Below are the code and all the weights of a small trained network. Each question names an input and a class and asks about switching units off, where a switched-off unit gives its printed mean instead of its output.

import numpy as np


def w(rows, s, z=0):
    codes = np.array(rows[::2]) - 128.0
    scale = np.full(codes.shape[1], s)
    scale[-1] = z or s
    return codes * scale


def norm(h):
    return h / np.sqrt((h * h).mean(-1, keepdims=True) + 1e-5)


def f(y):
    return np.maximum(y, 0)


def log_softmax(a):
    a = a - a.max(-1, keepdims=True)
    return a - np.log(np.exp(a).sum(-1, keepdims=True))


def net(x, mask):
    res = np.array(x, float).reshape(1, 4) / 4 @ E
    u = 0
    for l in range(2):
        y = f(norm(res) @ A[l][:, :-1].T + A[l][:, -1])
        res = res + np.where(mask[u : u + 16], y, B[l][:, -1]) @ B[l][:, :-1]
        u += 16
    return log_softmax(norm(res)[-1] @ U[:, :-1].T + U[:, -1])


A, B = {}, {}
E = w([
[104,173,185,127,44,149],'x0',
[206,165,131,156,140,79],'x1',
[105,97,162,46,130,19],'x2',
[194,190,118,1,151,190],'x3',
],0.0033)
A[0] = w([
[188,132,63,58,107,185,49],'L0N0',
[238,186,134,187,127,57,2],'L0N1',
[96,140,229,103,26,180,79],'L0N2',
[103,131,143,65,134,17,65],'L0N3',
[12,79,117,72,108,194,18],'L0N4',
[213,163,175,171,83,72,95],'L0N5',
[174,177,114,1,102,174,60],'L0N6',
[83,167,135,46,132,64,71],'L0N7',
[156,155,60,191,195,221,83],'L0N8',
[86,106,108,231,91,114,124],'L0N9',
[124,46,23,102,247,130,82],'L0N10',
[13,69,121,69,130,203,1],'L0N11',
[250,235,148,170,118,40,93],'L0N12',
[81,98,122,173,111,62,63],'L0N13',
[135,177,115,173,102,216,67],'L0N14',
[131,203,253,128,16,135,8],'L0N15',
],0.0049,0.0046)
B[0] = w([
[109,171,198,143,191,93,184],'L0N0',
[53,73,87,90,173,199,165],'L0N1',
[144,161,38,121,129,58,209],'L0N2',
[201,71,149,130,59,183,210],'L0N3',
[56,49,56,74,207,200,170],'L0N4',
[69,87,81,84,172,166,204],'L0N5',
[131,175,194,192,217,107,241],'L0N6',
[197,55,142,150,93,136,192],'L0N7',
[157,83,162,105,65,116,223],'L0N8',
[135,180,191,93,173,131,252],'L0N9',
[126,225,65,126,54,62,247],'L0N10',
[66,44,77,83,212,200,167],'L0N11',
[3,52,74,70,157,208,251],'L0N12',
[140,171,177,132,158,164,187],'L0N13',
[173,82,164,105,64,120,185],'L0N14',
[135,192,26,138,100,47,197],'L0N15',
],0.0055,0.0028)
A[1] = w([
[160,187,74,219,116,254,166],'L1N0',
[37,84,142,240,107,92,122],'L1N1',
[166,152,52,135,130,88,55],'L1N2',
[183,113,126,169,111,192,20],'L1N3',
[112,91,231,113,196,162,73],'L1N4',
[67,118,149,188,136,113,48],'L1N5',
[168,128,27,172,149,89,77],'L1N6',
[116,180,239,175,203,90,139],'L1N7',
[178,122,124,172,96,201,15],'L1N8',
[67,65,146,193,116,49,153],'L1N9',
[221,41,173,139,52,142,116],'L1N10',
[78,64,67,104,192,140,105],'L1N11',
[135,120,122,145,128,143,73],'L1N12',
[138,210,22,154,83,42,111],'L1N13',
[92,113,177,186,141,102,2],'L1N14',
[92,117,164,186,144,98,25],'L1N15',
],0.0055,0.0038)
B[1] = w([
[135,48,100,52,173,1,225],'L1N0',
[188,165,93,49,176,136,228],'L1N1',
[64,174,109,142,92,102,166],'L1N2',
[128,69,148,115,109,111,140],'L1N3',
[131,201,86,149,89,66,196],'L1N4',
[181,169,116,67,172,106,161],'L1N5',
[81,166,96,85,84,112,174],'L1N6',
[112,171,219,208,118,235,237],'L1N7',
[138,61,134,111,113,89,144],'L1N8',
[197,142,104,71,161,127,232],'L1N9',
[163,61,194,183,32,145,195],'L1N10',
[108,110,118,225,107,224,252],'L1N11',
[144,111,120,114,122,135,128],'L1N12',
[63,211,79,167,48,104,243],'L1N13',
[160,175,178,77,182,138,148],'L1N14',
[146,189,187,92,179,128,150],'L1N15',
],0.0051,0.0033)
U = w([
[166,217,216,109,227,152,158],'0',
[62,47,59,97,180,198,158],'1',
[100,210,42,113,67,46,145],'2',
[199,10,192,104,60,81,149],'3',
[69,142,174,224,61,201,152],'4',
[98,105,160,192,128,107,17],'5',
[106,101,154,216,134,102,13],'6',
[105,108,154,197,128,108,12],'7',
],0.013,0.011)

Each question gives the input, the list of numbers given to net, and the class t.
The units are the neurons (one row each of A and B). Each row of codes is followed by its name. A weight is (code - 128) times the scale printed after its matrix; where a second scale follows, it is the last column's (A, B and U).
mask holds one flag per neuron, layer by layer. A switched-off neuron (its flag False) gives its mean, the last column of its row in B, instead of its output. The means were averaged over made-up inputs and are rounded, as every weight is.
A unit's drop is (log p(t) with every unit on - log p(t) with that unit switched off) / (log p(t) with every unit on - log p(t) with every unit switched off).
The circuit of an input: a set's keep is (log p(t) with only the set's units on - log p(t) with every unit switched off) / (log p(t) with every unit on - log p(t) with every unit switched off). Starting from the 12 units with the biggest drops (on a tie, the unit counted first), units are removed one at a time, each time the one whose removal leaves the highest keep (on an exact tie, the one counted first), for as long as the keep stays at least 0.8.
units of the circuit, in order: the units of the circuit, biggest drop first
most important unit: the unit with the biggest drop
k most important neurons: the k neurons with the biggest drops, biggest first
top k neurons in layer l: the k neurons of layer l with the biggest drops, biggest first
input [7,0,-5,-6], class 2: most important unit => L0N2
input [0,7,-7,-7], class 0: units of the circuit, in order => L0N9; L1N1
input [5,2,8,6], class 3: units of the circuit, in order => L0N7; L0N3
input [-7,7,1,3], class 1: top 4 neurons in layer 0 => L0N12; L0N1; L0N15; L0N2
input [6,-1,-8,4], class 3: units of the circuit, in order => L0N14; L1N0
input [3,7,7,-4], class 1: units of the circuit, in order => L0N12; L0N5
input [6,-8,6,6], class 1: units of the circuit, in order => L0N4; L0N11
input [-2,4,-4,-1], class 1: top 2 neurons in layer 1 => L1N7; L1N13
input [-1,8,7,-2], class 1: top 3 neurons in layer 0 => L0N12; L0N5; L0N1
input [-7,8,6,-4], class 1: units of the circuit, in order => L0N12; L0N1; L1N11
input [2,-3,-6,5], class 3: units of the circuit, in order => L0N14; L0N8; L1N0
input [7,-8,-7,-8], class 0: 2 most important neurons => L0N9; L0N12
input [6,-7,6,5], class 1: units of the circuit, in order => L0N4; L0N11
input [6,4,-3,-2], class 2: units of the circuit, in order => L0N15
input [4,1,6,3], class 3: 2 most important neurons => L0N3; L0N7
input [6,-8,1,-1], class 1: top 3 neurons in layer 0 => L0N4; L0N11; L0N10
input [5,2,-2,-4], class 2: 3 most important neurons => L0N15; L0N6; L0N2
input [-7,-4,-6,4], class 2: 2 most important neurons => L0N10; L0N3
input [7,7,6,-7], class 0: 3 most important neurons => L0N10; L0N13; L0N9
input [0,3,5,2], class 3: units of the circuit, in order => L0N3
input [5,-4,3,-3], class 2: 2 most important neurons => L0N2; L0N15
input [-7,8,3,0], class 1: 2 most important neurons => L0N12; L0N1
